Below are the code and all the weights of a small trained network. Each question names an input and a class and asks about switching units off, where a switched-off unit gives its printed mean instead of its output.

import numpy as np


def w(rows, s, z=0):
    codes = np.array(rows[::2]) - 128.0
    scale = np.full(codes.shape[1], s)
    scale[-1] = z or s
    return codes * scale


def norm(h):
    return h / np.sqrt((h * h).mean(-1, keepdims=True) + 1e-5)


def f(y):
    return y / 2 * (1 + np.tanh(0.7978845608 * (y + 0.044715 * y**3)))


def log_softmax(a):
    a = a - a.max(-1, keepdims=True)
    return a - np.log(np.exp(a).sum(-1, keepdims=True))


def net(x, mask):
    res = np.array(x, float).reshape(1, 5) / 4 @ E
    u = 0
    for l in range(3):
        y = f(norm(res) @ A[l][:, :-1].T + A[l][:, -1])
        res = res + np.where(mask[u : u + 4], y, B[l][:, -1]) @ B[l][:, :-1]
        u += 4
    return log_softmax(norm(res)[-1] @ U[:, :-1].T + U[:, -1])


A, B = {}, {}
E = w([
[108,210,98,98],'x0',
[51,72,17,136],'x1',
[2,137,209,182],'x2',
[125,128,127,126],'x3',
[134,129,127,140],'x4',
],0.0083)
A[0] = w([
[109,134,66,137,2],'L0N0',
[37,83,29,173,9],'L0N1',
[150,114,110,255,137],'L0N2',
[163,117,131,158,106],'L0N3',
],0.0086,0.0048)
B[0] = w([
[1,227,140,139,103],'L0N0',
[128,154,131,179,251],'L0N1',
[63,120,183,121,174],'L0N2',
[82,116,124,157,128],'L0N3',
],0.0088,0.0026)
A[1] = w([
[96,116,164,252,28],'L1N0',
[121,66,71,196,8],'L1N1',
[91,97,140,68,208],'L1N2',
[193,56,44,117,42],'L1N3',
],0.012,0.0019)
B[1] = w([
[165,103,71,2,244],'L1N0',
[133,104,219,161,197],'L1N1',
[162,124,102,125,140],'L1N2',
[67,105,87,44,254],'L1N3',
],0.0092,0.0051)
A[2] = w([
[107,251,71,132,50],'L2N0',
[67,77,28,149,243],'L2N1',
[61,126,190,134,53],'L2N2',
[52,143,156,123,2],'L2N3',
],0.014,0.0018)
B[2] = w([
[91,1,227,119,186],'L2N0',
[152,215,189,147,255],'L2N1',
[158,188,42,125,157],'L2N2',
[191,104,33,50,149],'L2N3',
],0.012,0.0081)
U = w([
[132,132,12,52,151],'0',
[128,122,146,119,216],'1',
[142,199,167,223,211],'2',
[120,104,142,97,169],'3',
[93,3,167,118,59],'4',
[146,133,108,185,2],'5',
],0.012,0.0085)

Each question gives the input, the list of numbers given to net, and the class t.
The units are the neurons (one row each of A and B). Each row of codes is followed by its name. A weight is (code - 128) times the scale printed after its matrix; where a second scale follows, it is the last column's (A, B and U).
mask holds one flag per neuron, layer by layer. A switched-off neuron (its flag False) gives its mean, the last column of its row in B, instead of its output. The means were averaged over made-up inputs and are rounded, as every weight is.
A unit's drop is (log p(t) with every unit on - log p(t) with that unit switched off) / (log p(t) with every unit on - log p(t) with every unit switched off).
The circuit of an input: a set's keep is (log p(t) with only the set's units on - log p(t) with every unit switched off) / (log p(t) with every unit on - log p(t) with every unit switched off). Starting from all 12 units, units are removed one at a time, each time the one whose removal leaves the highest keep (on an exact tie, the one counted first), for as long as the keep stays at least 0.8.
units of the circuit, in order: the units of the circuit, biggest drop first
top k neurons: the k neurons with the biggest drops, biggest first
input [5,3,-5,8,3], class 1: top 2 neurons => L1N0, L2N1
input [1,3,7,-2,0], class 0: units of the circuit, in order => L2N3
input [8,-1,-4,2,-6], class 4: units of the circuit, in order => L2N0, L1N0
input [6,0,4,3,-4], class 4: top 3 neurons => L2N0, L1N1, L1N3
input [-6,4,7,7,-4], class 0: units of the circuit, in order => L2N2, L2N3
input [7,7,2,-4,1], class 2: top 3 neurons => L2N1, L1N3, L1N0
input [-5,7,4,-2,3], class 2: top 3 neurons => L2N1, L1N3, L2N0
input [-6,7,-4,5,-4], class 2: units of the circuit, in order => L2N1, L1N0
input [-3,-5,-6,-6,-3], class 0: top 4 neurons => L2N1, L2N0, L1N1, L1N3
input [1,-8,8,0,-8], class 0: units of the circuit, in order => L2N2, L2N3, L2N1
input [7,-4,6,6,4], class 4: units of the circuit, in order => L2N0, L2N1
input [7,2,-5,5,-8], class 3: units of the circuit, in order => L2N0, L1N0
input [-6,8,8,-8,-3], class 0: units of the circuit, in order => L2N3, L2N2
input [4,8,-1,-5,-3], class 2: units of the circuit, in order => L2N1
input [5,3,-2,2,-2], class 4: units of the circuit, in order => L2N0, L1N0
input [8,5,4,-7,-7], class 4: top 2 neurons => L2N0, L1N3
input [-5,2,8,6,-6], class 0: top 3 neurons => L2N2, L2N3, L2N0
input [8,3,6,5,-7], class 4: top 4 neurons => L2N0, L1N1, L1N3, L0N2
input [0,3,4,0,4], class 0: top 4 neurons => L2N0, L0N2, L1N1, L2N3
input [7,3,-4,3,-4], class 4: top 2 neurons => L2N0, L1N0
